Below are the code and all the weights of a small trained network. Each question names an input and a class and asks about switching units off, where a switched-off unit gives its printed mean instead of its output.

import numpy as np


def w(rows, s, z=0):
    codes = np.array(rows[::2]) - 128.0
    scale = np.full(codes.shape[1], s)
    scale[-1] = z or s
    return codes * scale


def norm(h):
    return h / np.sqrt((h * h).mean(-1, keepdims=True) + 1e-5)


def f(y):
    return y / 2 * (1 + np.tanh(0.7978845608 * (y + 0.044715 * y**3)))


def log_softmax(a):
    a = a - a.max(-1, keepdims=True)
    return a - np.log(np.exp(a).sum(-1, keepdims=True))


def net(x, mask):
    res = np.array(x, float).reshape(1, 7) / 4 @ E
    u = 0
    for l in range(3):
        y = f(norm(res) @ A[l][:, :-1].T + A[l][:, -1])
        res = res + np.where(mask[u : u + 5], y, B[l][:, -1]) @ B[l][:, :-1]
        u += 5
    return log_softmax(norm(res)[-1] @ U[:, :-1].T + U[:, -1])


A, B = {}, {}
E = w([
[138,164,122,131,128,178,130,173,66,127,188,202],'x0',
[124,133,130,133,128,124,123,124,129,124,133,130],'x1',
[70,136,185,138,182,114,38,223,108,139,93,121],'x2',
[157,100,179,249,115,137,144,120,109,212,176,93],'x3',
[134,125,132,128,127,124,129,129,127,127,124,133],'x4',
[125,125,132,128,127,120,126,124,125,122,135,131],'x5',
[125,132,126,131,130,133,130,128,129,127,128,124],'x6',
],0.017)
A[0] = w([
[83,162,157,133,140,59,75,146,166,173,44,47,90],'0.n1',
[94,78,155,97,77,149,194,35,169,131,77,139,78],'0.n2',
[93,159,89,78,201,128,1,203,94,65,37,134,85],'0.n3',
[126,225,61,44,108,163,127,169,104,90,125,235,3],'0.n4',
[108,102,137,113,85,166,149,137,102,104,180,158,142],'0.n5',
],0.006,0.0067)
B[0] = w([
[111,38,193,69,124,168,76,109,106,44,161,99,204],'0.n1',
[108,159,47,164,94,77,80,201,127,106,159,97,174],'0.n2',
[10,170,212,59,33,100,254,193,144,92,90,144,255],'0.n3',
[150,95,92,8,122,211,25,67,11,81,169,86,185],'0.n4',
[103,216,129,113,201,116,157,68,58,166,40,126,151],'0.n5',
],0.0084,0.007)
A[1] = w([
[84,116,155,164,181,116,55,225,108,144,131,143,4],'1.n1',
[128,196,141,162,140,161,160,211,70,144,186,231,84],'1.n2',
[154,143,53,69,106,137,99,133,164,37,109,159,55],'1.n3',
[142,181,134,132,79,188,186,154,98,128,170,249,128],'1.n4',
[178,141,108,130,163,191,155,108,123,138,165,190,44],'1.n5',
],0.011,0.0037)
B[1] = w([
[246,214,45,131,175,139,64,84,124,199,62,104,208],'1.n1',
[166,183,116,170,110,95,212,195,189,199,134,160,229],'1.n2',
[92,112,98,142,248,55,104,92,125,135,146,171,254],'1.n3',
[46,53,135,138,178,164,107,127,71,121,181,144,235],'1.n4',
[122,96,193,133,122,162,117,12,126,140,186,105,173],'1.n5',
],0.011,0.0084)
A[2] = w([
[173,156,98,144,183,165,99,116,110,131,177,147,161],'2.n1',
[146,104,129,178,7,158,191,96,124,129,156,99,72],'2.n2',
[153,122,173,156,187,168,87,131,112,182,75,86,3],'2.n3',
[49,111,80,67,172,77,161,105,136,64,86,117,172],'2.n4',
[221,106,145,151,88,122,95,111,123,145,118,16,76],'2.n5',
],0.011,0.0052)
B[2] = w([
[165,110,184,20,88,136,86,127,124,94,78,37,172],'2.n1',
[80,112,96,109,111,114,126,250,231,93,87,198,172],'2.n2',
[115,90,171,184,166,129,27,27,122,97,187,109,162],'2.n3',
[231,141,134,225,86,149,146,128,162,179,133,74,252],'2.n4',
[41,151,72,90,129,93,139,95,78,74,67,216,180],'2.n5',
],0.011,0.015)
U = w([
[222,143,53,162,137,73,174,67,186,130,120,74,120],'0',
[73,92,74,151,76,87,156,149,204,73,62,191,130],'1',
[158,102,87,56,175,179,131,43,37,79,188,120,185],'2',
[79,59,139,153,121,181,203,155,148,169,214,196,20],'3',
[136,143,210,101,87,104,134,174,207,66,57,44,253],'4',
[58,76,168,161,173,124,35,47,76,110,99,127,100],'5',
[53,189,156,65,151,156,168,252,57,121,123,179,73],'6',
[222,200,148,147,157,159,95,147,96,214,133,125,125],'7',
],0.021,0.0023)

Each question gives the input, the list of numbers given to net, and the class t.
The units are the neurons (one row each of A and B). Each row of codes is followed by its name. A weight is (code - 128) times the scale printed after its matrix; where a second scale follows, it is the last column's (A, B and U).
mask holds one flag per neuron, layer by layer. A switched-off neuron (its flag False) gives its mean, the last column of its row in B, instead of its output. The means were averaged over made-up inputs and are rounded, as every weight is.
A unit's drop is (log p(t) with every unit on - log p(t) with that unit switched off) / (log p(t) with every unit on - log p(t) with every unit switched off).
The circuit of an input: a set's keep is (log p(t) with only the set's units on - log p(t) with every unit switched off) / (log p(t) with every unit on - log p(t) with every unit switched off). Starting from the 12 units with the biggest drops (on a tie, the unit counted first), units are removed one at a time, each time the one whose removal leaves the highest keep (on an exact tie, the one counted first), for as long as the keep stays at least 0.8.
circuit, biggest first: the units of the circuit, biggest drop first
most important unit: the unit with the biggest drop
k most important neurons: the k neurons with the biggest drops, biggest first
top k neurons in layer l: the k neurons of layer l with the biggest drops, biggest first
drop when u is switched off: that unit's drop, to one decimal
input [-5,0,0,2,-7,3,-5], class 1: most important unit	1.n3
input [-8,5,-1,3,-6,-3,3], class 1: circuit, biggest first	[1.n3 2.n5]
input [8,-8,-1,1,-4,-6,1], class 3: 4 most important neurons	[1.n2 1.n5 1.n1 1.n4]
input [1,3,-1,-8,-3,-5,-8], class 2: 2 most important neurons	[0.n4 1.n2]
input [0,4,5,-4,3,6,-6], class 4: 2 most important neurons	[0.n3 2.n4]
input [1,8,3,1,-6,-2,-7], class 7: 2 most important neurons	[1.n1 1.n2]
input [-7,3,1,8,-8,3,-3], class 5: top 2 neurons in layer 0	[0.n3 0.n1]
input [0,-5,-5,8,-1,-5,1], class 1: top 2 neurons in layer 2	[2.n2 2.n5]
input [-8,-4,8,1,-1,8,-2], class 5: 2 most important neurons	[1.n1 2.n3]
input [1,6,-8,3,-2,-3,-8], class 3: 4 most important neurons	[1.n4 2.n2 1.n5 1.n1]
input [0,-8,4,-7,-6,1,7], class 4: 4 most important neurons	[2.n4 0.n3 2.n5 1.n4]
input [0,8,8,-5,0,7,-4], class 4: top 2 neurons in layer 2	[2.n4 2.n5]
input [1,8,-1,-4,-1,-1,-2], class 2: 2 most important neurons	[0.n4 1.n2]
input [2,0,-1,-6,8,2,-7], class 2: circuit, biggest first	[0.n4]
input [0,5,-3,-7,8,-1,3], class 0: drop when 1.n4 is switched off	0.1
input [0,5,2,7,8,6,-8], class 5: top 2 neurons in layer 2	[2.n3 2.n4]
input [-6,6,-2,2,1,-5,-5], class 1: drop when 1.n3 is switched off	0.2
input [6,-1,-2,-6,-3,-8,-7], class 2: drop when 0.n4 is switched off	1.4
